Below are the code and all the weights of a small trained network. Each question names an input and a target symbol and asks about switching units off, where a switched-off unit gives its printed mean instead of its output.

import numpy as np


def w(rows, s, z=0):
    codes = np.array(rows[::2]) - 128.0
    scale = np.full(codes.shape[1], s)
    scale[-1] = z or s
    return codes * scale


def f(y):
    return np.maximum(y, 0)


def softmax(a):
    e = np.exp(a - a.max(-1, keepdims=True))
    return e / e.sum(-1, keepdims=True)


def log_softmax(a):
    a = a - a.max(-1, keepdims=True)
    return a - np.log(np.exp(a).sum(-1, keepdims=True))


def net(x, mask):
    ids = ['ΓΘεηλστψ'.index(c) for c in x.split()]
    T = len(ids)
    res = E[ids] + P[:T]
    r = res
    for j in range(3):
        rows = slice(3 * j, 3 * j + 3)
        q, k, v = (r @ M[0][rows].T for M in (Q, K, V))
        z = softmax(np.where(np.tri(T) > 0, q @ k.T / 3**0.5, -1e9)) @ v
        o = O[0][rows]
        res = res + np.where(mask[j], z, o[:, -1]) @ o[:, :-1]
    y = f(res @ A[0][:, :-1].T + A[0][:, -1])
    res = res + np.where(mask[3:7], y, B[0][:, -1]) @ B[0][:, :-1]
    return log_softmax(res[-1] @ U[:, :-1].T + U[:, -1])


Q, K, V, O, A, B = {}, {}, {}, {}, {}, {}
E = w([
[78,89,45,101],'Γ',
[116,31,173,62],'Θ',
[216,159,227,121],'ε',
[52,156,106,211],'η',
[193,8,149,136],'λ',
[67,94,191,163],'σ',
[179,68,77,209],'τ',
[2,138,143,101],'ψ',
],0.018)
P = w([
[163,135,12,101],'0',
[145,132,86,90],'1',
[130,108,125,111],'2',
[105,85,154,137],'3',
[87,61,196,158],'4',
[31,37,232,201],'5',
[19,4,231,197],'6',
],0.0047)
Q[0] = w([
[123,127,129,253],'h0',
[141,125,121,138],'h0',
[94,124,176,142],'h0',
[124,185,148,148],'h1',
[153,64,115,160],'h1',
[111,101,168,146],'h1',
[70,96,128,40],'h2',
[90,78,145,125],'h2',
[152,104,209,203],'h2',
],0.016)
K[0] = w([
[191,199,180,187],'h0',
[133,139,92,129],'h0',
[72,166,187,173],'h0',
[107,69,124,155],'h1',
[172,137,113,139],'h1',
[146,72,253,147],'h1',
[179,174,143,59],'h2',
[110,150,164,119],'h2',
[96,106,205,143],'h2',
],0.013)
V[0] = w([
[69,184,170,117],'h0',
[189,138,112,96],'h0',
[98,53,103,202],'h0',
[249,119,225,107],'h1',
[92,13,154,166],'h1',
[124,158,190,91],'h1',
[136,75,77,117],'h2',
[97,73,122,76],'h2',
[94,95,103,136],'h2',
],0.011)
O[0] = w([
[144,154,61,93,171],'h0',
[182,87,108,117,50],'h0',
[125,161,154,188,205],'h0',
[158,170,13,132,188],'h1',
[254,100,241,68,254],'h1',
[169,212,96,97,145],'h1',
[89,98,141,138,117],'h2',
[69,115,113,60,159],'h2',
[47,220,227,120,166],'h2',
],0.0083,0.0062)
A[0] = w([
[200,189,133,183,107],'n0',
[38,243,152,150,94],'n1',
[122,143,21,152,2],'n2',
[147,147,117,2,70],'n3',
],0.01,0.006)
B[0] = w([
[13,74,74,175,210],'n0',
[201,200,15,136,254],'n1',
[114,131,254,110,221],'n2',
[118,85,63,84,183],'n3',
],0.0097,0.0078)
U = w([
[29,66,165,113,162],'Γ',
[143,53,142,46,78],'Θ',
[98,8,31,132,241],'ε',
[128,116,135,172,254],'η',
[236,47,140,123,94],'λ',
[147,129,219,90,150],'σ',
[108,31,147,179,56],'τ',
[93,139,136,43,83],'ψ',
],0.012,0.0031)

Each question gives the input, a string of symbols that net reads in full, and the target symbol t.
The units are the heads (3 rows each of Q, K, V and O) and the neurons (one row each of A and B). Each row of codes is followed by its name. A weight is (code - 128) times the scale printed after its matrix; where a second scale follows, it is the last column's (O, A, B and U).
mask holds one flag per unit, heads first, then neurons. A switched-off unit (its flag False) gives its mean, the last column of its rows in O or B, instead of its output. The means were averaged over made-up inputs and are rounded, as every weight is.
A unit's drop is (log p(t) with every unit on - log p(t) with that unit switched off) / (log p(t) with every unit on - log p(t) with every unit switched off).
The circuit of an input: a set's keep is (log p(t) with only the set's units on - log p(t) with every unit switched off) / (log p(t) with every unit on - log p(t) with every unit switched off). Starting from all 7 units, units are removed one at a time, each time the one whose removal leaves the highest keep (on an exact tie, the one counted first), for as long as the keep stays at least 0.8.
circuit, biggest first: the units of the circuit, biggest drop first
top k neurons: the k neurons with the biggest drops, biggest first
heads that matter: for each layer, one digit per head in row order, 1 if its drop is at least 0.15 and else 0, layers parted by /
drop of u: that unit's drop, to one decimal
input λ ε ψ, target ε: circuit, biggest first -> [h2]
input σ η η ε, target η: circuit, biggest first -> [n0 h0 n2]
input η σ λ Θ Θ Θ, target Θ: circuit, biggest first -> [h1 h2 n3]
input τ λ τ ε, target τ: heads that matter -> 100
input ψ σ η σ ψ ψ, target ψ: circuit, biggest first -> [n1 h2]
input ψ ψ λ η ψ Θ, target Θ: circuit, biggest first -> [h1 n3 h2]
input Θ η Γ Θ λ Γ, target Γ: circuit, biggest first -> [h2 h1]
input ψ λ λ η τ, target τ: top 2 neurons -> [n0 n1]
input ε ψ η τ σ η, target σ: circuit, biggest first -> [h1 n0]
input ψ Γ ε η, target ε: heads that matter -> 110
input η ε τ ε, target ε: heads that matter -> 010
input λ ε ψ η η η σ, target η: heads that matter -> 100
input η λ η Θ Θ ε λ, target ε: heads that matter -> 010
input ψ τ η η ε, target η: top 2 neurons -> [n0 n3]
input σ η ε ε, target ε: top neuron -> [n0]
input λ τ Γ λ ε ψ, target ε: heads that matter -> 000
input η η Θ η τ, target τ: heads that matter -> 110
input ψ τ Γ, target Γ: heads that matter -> 010
input τ η τ λ η ψ, target ψ: heads that matter -> 101
input ψ τ Γ τ ψ Θ σ, target σ: circuit, biggest first -> [h1]
input σ ψ Γ Γ Θ ε η, target ε: heads that matter -> 010
input Θ τ σ ε Θ, target ε: drop of h2 -> 0.4
input ψ η ψ ε, target ψ: drop of h2 -> 0.2
input σ Θ Θ ε λ, target ε: drop of h0 -> 0.1
